Here is a tiny trained network, its code and every weight. The questions are about switching its units off for an input and a class, where a switched-off unit gives its printed mean instead of its output.

import numpy as np


def w(rows, s, z=0):
    codes = np.array(rows[::2]) - 128.0
    scale = np.full(codes.shape[1], s)
    scale[-1] = z or s
    return codes * scale


def f(y):
    return y / 2 * (1 + np.tanh(0.7978845608 * (y + 0.044715 * y**3)))


def log_softmax(a):
    a = a - a.max(-1, keepdims=True)
    return a - np.log(np.exp(a).sum(-1, keepdims=True))


def net(x, mask):
    res = np.array(x, float).reshape(1, 7) / 4 @ E
    y = f(res @ A[0][:, :-1].T + A[0][:, -1])
    res = res + np.where(mask, y, B[0][:, -1]) @ B[0][:, :-1]
    return log_softmax(res[-1] @ U[:, :-1].T + U[:, -1])


A, B = {}, {}
E = w([
[193,78,123,130,89,49,254,206,113,156],'x0',
[134,137,126,123,124,127,131,125,121,118],'x1',
[57,153,56,166,100,76,129,136,51,181],'x2',
[103,46,165,156,219,92,159,120,124,52],'x3',
[39,94,195,108,53,148,179,71,157,172],'x4',
[117,134,113,106,165,113,141,126,126,145],'x5',
[117,108,125,127,140,131,125,130,137,149],'x6',
],0.0086)
A[0] = w([
[118,130,181,97,97,107,170,40,153,136,185],'n1',
[80,44,174,183,163,115,136,65,48,1,170],'n2',
[48,152,61,179,100,114,87,120,3,135,81],'n3',
[175,121,140,54,121,124,110,121,227,81,2],'n4',
[168,223,169,126,86,182,91,124,151,208,114],'n5',
[211,148,51,112,187,120,76,186,135,72,185],'n6',
[89,191,188,163,148,236,67,77,68,127,51],'n7',
[59,181,162,148,163,74,33,138,164,122,41],'n8',
[114,127,60,213,110,101,154,65,104,137,32],'n9',
],0.0084,0.0062)
B[0] = w([
[79,125,81,126,72,135,137,151,153,51,219],'n1',
[118,156,33,184,80,147,133,99,103,179,252],'n2',
[100,136,148,209,141,225,162,141,183,76,238],'n3',
[162,157,216,211,239,191,193,107,147,215,156],'n4',
[158,156,57,143,192,138,80,95,95,121,219],'n5',
[64,62,110,88,69,182,138,159,165,71,255],'n6',
[141,162,144,98,109,35,183,194,104,55,230],'n7',
[210,185,131,103,106,63,241,253,112,177,171],'n8',
[171,137,255,156,152,223,183,152,225,131,148],'n9',
],0.0097,0.0082)
U = w([
[150,154,214,181,201,212,185,110,207,130,101],'0',
[199,148,135,96,89,22,227,221,104,117,52],'1',
[106,127,117,108,97,147,110,115,121,111,255],'2',
[104,122,111,106,101,127,103,117,128,113,253],'3',
[6,96,137,56,50,154,68,138,161,85,23],'4',
[125,131,109,131,108,134,108,120,134,119,240],'5',
[173,159,9,157,132,137,111,67,120,152,56],'6',
[68,50,247,151,184,51,2,56,14,148,8],'7',
],0.0096,0.0081)

Each question gives the input, the list of numbers given to net, and the class t.
The units are the neurons (one row each of A and B). Each row of codes is followed by its name. A weight is (code - 128) times the scale printed after its matrix; where a second scale follows, it is the last column's (A, B and U).
mask holds one flag per neuron, in row order. A switched-off neuron (its flag False) gives its mean, the last column of its row in B, instead of its output. The means were averaged over made-up inputs and are rounded, as every weight is.
A unit's drop is (log p(t) with every unit on - log p(t) with that unit switched off) / (log p(t) with every unit on - log p(t) with every unit switched off).
The circuit of an input: a set's keep is (log p(t) with only the set's units on - log p(t) with every unit switched off) / (log p(t) with every unit on - log p(t) with every unit switched off). Starting from all 9 units, units are removed one at a time, each time the one whose removal leaves the highest keep (on an exact tie, the one counted first), for as long as the keep stays at least 0.8.
units of the circuit, in order: the units of the circuit, biggest drop first
most important unit: the unit with the biggest drop
k most important neurons: the k neurons with the biggest drops, biggest first
drop of u: that unit's drop, to one decimal
input [0,8,-7,8,-7,3,8], class 2: 4 most important neurons -> n6; n2; n3; n9
input [-8,0,7,-1,2,3,-5], class 1: units of the circuit, in order -> n8
input [-4,-6,3,2,-8,-7,0], class 4: 3 most important neurons -> n6; n5; n4
input [-7,2,0,6,4,5,3], class 1: units of the circuit, in order -> n8; n7
input [4,-4,1,-8,4,0,-4], class 6: 3 most important neurons -> n5; n6; n7
input [6,-3,-7,-6,-1,-2,1], class 0: 2 most important neurons -> n4; n7
input [6,3,-3,6,0,7,4], class 5: units of the circuit, in order -> n7; n2
input [6,0,4,-8,3,1,3], class 6: 3 most important neurons -> n5; n7; n6
input [-3,-1,7,1,-8,3,-3], class 4: 2 most important neurons -> n6; n4
input [6,-5,5,1,-8,-7,-5], class 4: units of the circuit, in order -> n6; n8
input [-8,1,-1,3,4,-1,3], class 1: units of the circuit, in order -> n7; n8
input [6,6,-3,-8,-2,2,-7], class 6: 2 most important neurons -> n5; n7
input [7,-7,6,8,-4,3,2], class 6: 3 most important neurons -> n2; n7; n8
input [2,4,-1,-6,-2,1,4], class 6: 2 most important neurons -> n5; n7
input [-2,-1,-6,8,2,-3,-3], class 6: units of the circuit, in order -> n2
input [8,-8,-8,5,5,0,-6], class 0: 3 most important neurons -> n4; n7; n8
input [4,-8,0,0,-4,1,5], class 2: 4 most important neurons -> n7; n8; n6; n1
input [-7,-3,5,3,-8,5,-1], class 4: 4 most important neurons -> n6; n3; n4; n5
input [6,8,-1,-6,-7,-5,5], class 2: units of the circuit, in order -> n6; n7
input [4,0,-3,8,6,-3,8], class 3: most important unit -> n6
input [5,-6,7,-5,-7,-1,5], class 0: units of the circuit, in order -> n3; n9
input [-6,-7,7,3,2,-5,-5], class 0: 2 most important neurons -> n3; n9
input [-8,-2,1,-8,4,7,1], class 1: 3 most important neurons -> n7; n8; n2
input [5,7,-3,-2,-6,-7,6], class 2: 2 most important neurons -> n7; n6
input [4,7,-6,6,-7,-1,-5], class 2: units of the circuit, in order -> n6; n2
input [-8,1,5,-6,6,4,-6], class 1: drop of n8 -> 0.4
input [-1,-3,0,-5,-7,-1,-1], class 4: most important unit -> n6
input [-4,7,8,4,-8,-1,0], class 0: drop of n3 -> 0.8
input [-7,2,-7,0,8,0,8], class 3: drop of n7 -> 0.5
input [-1,5,6,8,-8,0,-4], class 4: drop of n6 -> 1.7
